Here is a tiny trained network, its code and every weight. The questions are about switching its units off for an input and a target symbol, where a switched-off unit gives its printed mean instead of its output.

import numpy as np


def w(rows, s, z=0):
    codes = np.array(rows[::2]) - 128.0
    scale = np.full(codes.shape[1], s)
    scale[-1] = z or s
    return codes * scale


def f(y):
    return np.maximum(y, 0)


def softmax(a):
    e = np.exp(a - a.max(-1, keepdims=True))
    return e / e.sum(-1, keepdims=True)


def log_softmax(a):
    a = a - a.max(-1, keepdims=True)
    return a - np.log(np.exp(a).sum(-1, keepdims=True))


def net(x, mask):
    ids = ['ΔΣΨβγζημξπ'.index(c) for c in x.split()]
    T = len(ids)
    res = E[ids] + P[:T]
    q, k, v = (res @ M[0].T for M in (Q, K, V))
    z = softmax(np.where(np.tri(T) > 0, q @ k.T / 2**0.5, -1e9)) @ v
    res = res + np.where(mask[0], z, O[0][:, -1]) @ O[0][:, :-1]
    y = f(res @ A[0][:, :-1].T + A[0][:, -1])
    res = res + np.where(mask[1:13], y, B[0][:, -1]) @ B[0][:, :-1]
    return log_softmax(res[-1] @ U[:, :-1].T + U[:, -1])


Q, K, V, O, A, B = {}, {}, {}, {}, {}, {}
E = w([
[118,113,147,130,41],'Δ',
[76,162,159,104,54],'Σ',
[198,166,189,155,101],'Ψ',
[120,147,97,92,138],'β',
[155,134,73,101,85],'γ',
[134,159,84,88,147],'ζ',
[93,92,78,122,71],'η',
[190,69,159,146,69],'μ',
[2,118,164,164,165],'ξ',
[76,137,89,208,85],'π',
],0.025)
P = w([
[67,255,170,35,103],'0',
[56,175,206,19,91],'1',
[72,160,193,53,72],'2',
[85,161,171,76,84],'3',
[98,166,151,101,90],'4',
[116,142,130,106,82],'5',
[118,140,166,147,96],'6',
[140,127,113,143,89],'7',
[144,128,138,199,102],'8',
[144,122,140,191,102],'9',
[137,149,148,173,97],'10',
],0.0077)
Q[0] = w([
[91,94,100,150,250],'H1',
[147,98,177,56,120],'H1',
],0.012)
K[0] = w([
[95,253,206,35,20],'H1',
[136,232,149,208,138],'H1',
],0.0073)
V[0] = w([
[184,199,67,81,163],'H1',
[21,100,2,149,123],'H1',
],0.007)
O[0] = w([
[80,216,2,235,92,240],'H1',
[40,96,204,190,84,4],'H1',
],0.013,0.0017)
A[0] = w([
[201,37,109,109,107,197],'N1',
[188,114,123,181,173,123],'N2',
[136,154,140,180,140,112],'N3',
[137,93,133,204,133,94],'N4',
[109,209,146,47,179,254],'N5',
[103,109,162,166,48,133],'N6',
[94,99,112,73,96,170],'N7',
[121,189,162,142,101,167],'N8',
[144,148,159,147,132,166],'N9',
[66,64,8,110,148,181],'N10',
[173,101,119,188,106,128],'N11',
[111,74,186,113,138,72],'N12',
],0.011,0.0071)
B[0] = w([
[60,202,192,61,95,211],'N1',
[46,32,40,103,99,149],'N2',
[131,109,150,106,157,148],'N3',
[81,125,89,67,159,140],'N4',
[72,53,110,127,142,253],'N5',
[239,133,113,93,219,196],'N6',
[241,94,142,199,89,179],'N7',
[147,89,73,160,100,200],'N8',
[116,122,87,125,45,156],'N9',
[106,171,230,166,182,228],'N10',
[146,196,118,80,121,159],'N11',
[110,253,101,104,237,158],'N12',
],0.007,0.012)
U = w([
[115,34,114,71,132,22],'Δ',
[99,3,122,91,74,26],'Σ',
[183,48,19,34,150,106],'Ψ',
[106,38,107,116,84,69],'β',
[99,145,63,128,104,255],'γ',
[218,153,67,152,40,58],'ζ',
[215,1,201,220,122,214],'η',
[85,85,140,26,34,225],'μ',
[69,121,226,107,184,76],'ξ',
[189,141,102,70,251,72],'π',
],0.0076,0.0029)

Each question gives the input, a string of symbols that net reads in full, and the target symbol t.
The units are the heads (2 rows each of Q, K, V and O) and the neurons (one row each of A and B). Each row of codes is followed by its name. A weight is (code - 128) times the scale printed after its matrix; where a second scale follows, it is the last column's (O, A, B and U).
mask holds one flag per unit, heads first, then neurons. A switched-off unit (its flag False) gives its mean, the last column of its rows in O or B, instead of its output. The means were averaged over made-up inputs and are rounded, as every weight is.
A unit's drop is (log p(t) with every unit on - log p(t) with that unit switched off) / (log p(t) with every unit on - log p(t) with every unit switched off).
The circuit of an input: a set's keep is (log p(t) with only the set's units on - log p(t) with every unit switched off) / (log p(t) with every unit on - log p(t) with every unit switched off). Starting from the 12 units with the biggest drops (on a tie, the unit counted first), units are removed one at a time, each time the one whose removal leaves the highest keep (on an exact tie, the one counted first), for as long as the keep stays at least 0.8.
units of the circuit, in order: the units of the circuit, biggest drop first
unit that matters most: the unit with the biggest drop
top k neurons: the k neurons with the biggest drops, biggest first
drop when u is switched off: that unit's drop, to one decimal
input Ψ ζ ζ η ξ γ ζ Ψ μ Δ, target μ: top 2 neurons => (N1 N10)
input π ζ Ψ, target π: units of the circuit, in order => (N6 H1 N12 N10)
input ζ π ζ ζ ζ η Σ, target η: units of the circuit, in order => (H1 N6 N7)
input ζ η γ ζ ζ μ β ζ ξ γ μ, target ξ: units of the circuit, in order => (H1 N12)
input ζ ζ μ γ η η Σ, target η: top 3 neurons => (N7 N6 N1)
input Δ μ μ ζ ζ ζ π μ, target π: units of the circuit, in order => (H1 N6 N12)
input γ Ψ Δ μ μ γ β ζ ζ Ψ, target ζ: unit that matters most => N5
input β Ψ ζ ζ π Σ γ γ Ψ η, target η: units of the circuit, in order => (H1 N7 N6)
input ζ Ψ γ, target ζ: units of the circuit, in order => (H1 N5 N7)
input Ψ π γ η η γ, target η: units of the circuit, in order => (H1 N7)
input ζ ζ π Σ μ, target π: units of the circuit, in order => (N12 H1 N6)
input ζ ζ ζ η Δ, target η: top 3 neurons => (N6 N7 N1)
input μ ζ Σ Ψ Ψ, target Ψ: top 2 neurons => (N10 N2)
input Ψ ζ Ψ, target ζ: units of the circuit, in order => (H1)
input ζ γ ζ Σ γ, target ζ: top 2 neurons => (N5 N1)
input Ψ β β ξ Ψ, target ξ: top 3 neurons => (N12 N1 N7)
input Ψ π Σ, target π: drop when N6 is switched off => 1.0
input ζ ζ Σ μ ζ μ Ψ μ ζ Ψ, target μ: drop when N1 is switched off => 0.2
input μ ζ Ψ ζ ζ ζ ζ Ψ ζ π Δ, target π: drop when N12 is switched off => 1.0
input Ψ Ψ Σ, target Ψ: top neuron => (N5)
